[157 133 148 104]  U
[ 77  89 177 148]  D
[162 134 104 148]  S
find: [148 104] => U
succ: [162] => [134]
find: [133 148] => U
find: [134 104 148] => S

[151 113 125 109 125  75]  Y
[164 165 141 116 141 143]  T
[137 149 108 162 152 171]  C
[144 143 147 131 147 144]  E
[122 124 169 174 169 100]  B
[169 132 112 106 112 163]  W
[137 149 108 162 108  94]  J
[123 109 109 124 109 142]  P
[118  91 131 145 131 158]  F
[167 143 134 136 134 108]  V
[164 163 149 118 149 130]  N
[145 175  94 136  94 156]  H
find: [144 143 147 131 147 144] => E
find: [125 109] => Y

[131 171 158 168 172 173 132 175] : R
[158 168 153 131 172 173 132 175] : M
[ 85 186 192 184 186 145 114 148] : G
[149 163 167 160 165 168 152 168] : Q
[131 153 158 168 186 186  83 191] : Z
find: [131 153 158 168] => Z
succ: [163] => [167]
find: [131 153 158 168 186 186  83] => Z
succ: [145] => [114]
find: [168 153] => M
find: [158 168 153 131 172 173 132 175] => M

[ 70 153 165 175 145  68 154 137] -> seb
[108 135  69 130 125 127 125 121] -> lof
[113 135 138 141 132 111 135 130] -> zokam
[137 115 134 140 134 116 133  99] -> teni
[107 133 133 140 111 123 115  98] -> zok
[114  98 121 108 135 145 141 105] -> lasik
[125 132 123 131 135 136 130 125] -> Farek
succ: [68] => [154]
find: [111 135 130] => zokam
find: [108 135  69 130 125 127 125 121] => lof

[142 114 117 140 135 119 126 152 144  90 132 118 100 144 120 113 130 115
 138 132] : gif
[115 132 148 156 118 108 137 149 173 124 125 140  86 167 128 149 113 122
 121 155] : dip
[143 119 117 136 132 123 119 142 133  98 129 118 110 139 122 118 136 116
 137 133] : Paz
[134 106 120 150 158 108 137 175 118 120 154 145  85 155 100 150 125 121
 125 116] : gepos
[131 112 121 135 148 119 133 157 105 133 150 141 106 130 111 142 130 124
 142 111] : viro
[116 113 134 159 148 102 142 172 143 131 155 147  70 168 103 161 113 122
 118 132] : Lusu
[141 123 120 128 133 128 119 135 132 103 125 118 122 132 124 113 133 120
 135 129] : pumu
[156 105 109 141 151 117 122 135 103 120 132 125 119 133 118 124 113 132
 138 125] : duv
[134 106 120 150 158 108 137 175 118 120 154 140  85 155 100 150 125 121
 125 116] : gosu
succ: [98] => [129]
find: [136 116 137 133] => Paz
succ: [157] => [105]
find: [120 154 145  85 155 100 150 125 121 125] => gepos
find: [ 86 167 128 149 113 122 121] => dip
find: [119 135 132 103 125 118 122 132 124 113 133 120] => pumu
find: [134 106 120 150 158 108 137 175 118 120 154 140  85 155 100 150 125 121
 125 116] => gosu

[117 126 157 139 131 170 122 111 125 128  95 159 140 146  91 175 121 136
 143 106 141 123 128  87  88  87 114  99  66 132 152 124 147 143] = L
[160 157 109 107 144  96 112 121 143 142 164  97 106 122 160  90 144 129
 137 159 167 160 128 167 160 176 125 161 159 128 110 118 122 131] = A
[ 75  91 128  91  71 149 100 194  99  74 153 122 145  91 170 148 162 133
 122 104 140  96 114 168 165 132 126 166 163 103 171 114 104  94] = X
[ 87  74 108 136  87 106  96 170 108  92 129 113 143  98 143  97 112 109
  82 113 108  72 121 140 149 118 156 131 189 113 112 146  96  88] = K
succ: [123] => [128]
succ: [142] => [164]
find: [160 157 109 107 144  96 112 121 143 142 164  97 106 122 160  90 144 129
 137 159 167 160 128 167 160 176 125 161 159 128 110 118 122 131] => A
find: [143 142] => A

[121 134 122 132 135 119 120 122 122 122 136 122 121 124 129 131 118 126
 142 124 136 139 125 138 121 129 136]  nila
[108 148 111 143 148 103 101 106 108 106 160 112 101 111 129 135  92 126
 181 116 155 171 120 166 100 132 158]  pul
[121 134 122 132 136 119 120 122 121 123 134 122 120 124 129 131 116 126
 143 124 133 141 125 139 121 129 137]  memi
[121 134 122 132 136 119 120 121 121 122 138 122 119 124 129 131 116 126
 146 122 139 146 125 142 121 129 139]  lunam
[121 134 122 133 138 118 117 119 121 122 139 122 119 124 129 131 116 126
 149 122 139 142 125 142 118 129 139]  Vul
[116 140 117 135 141 110 112 116 121 115 145 118 115 122 129 132 108 126
 161 117 144 156 122 148 112 130 148]  kek
[121 135 122 132 136 119 121 125 121 123 138 122 119 124 129 132 119 125
 146 122 135 140 125 142 121 129 139]  moto
[121 130 124 130 135 119 120 121 124 124 135 122 120 124 128 131 118 126
 139 122 139 139 125 137 121 129 137]  fov
[132 124 132 127 122 149 138 140 135 138 120 140 134 131 130 122 139 126
 105 137 121 105 132 120 136 129 120]  vaza
[116 140 118 136 140 110 108 113 116 114 146 119 113 122 129 133 106 127
 151 120 144 157 123 152 114 130 148]  Pode
find: [122 139 122 119 124 129 131 116 126 149 122 139] => Vul
find: [141 110] => kek
find: [121 134 122 132 135 119 120 122 122 122 136 122 121 124 129 131 118 126
 142 124 136 139 125 138 121 129 136] => nila
succ: [152] => [114]
find: [121 134 122 133 138 118 117 119 121 122 139 122 119 124 129 131 116 126
 149 122 139 142 125 142 118 129 139] => Vul

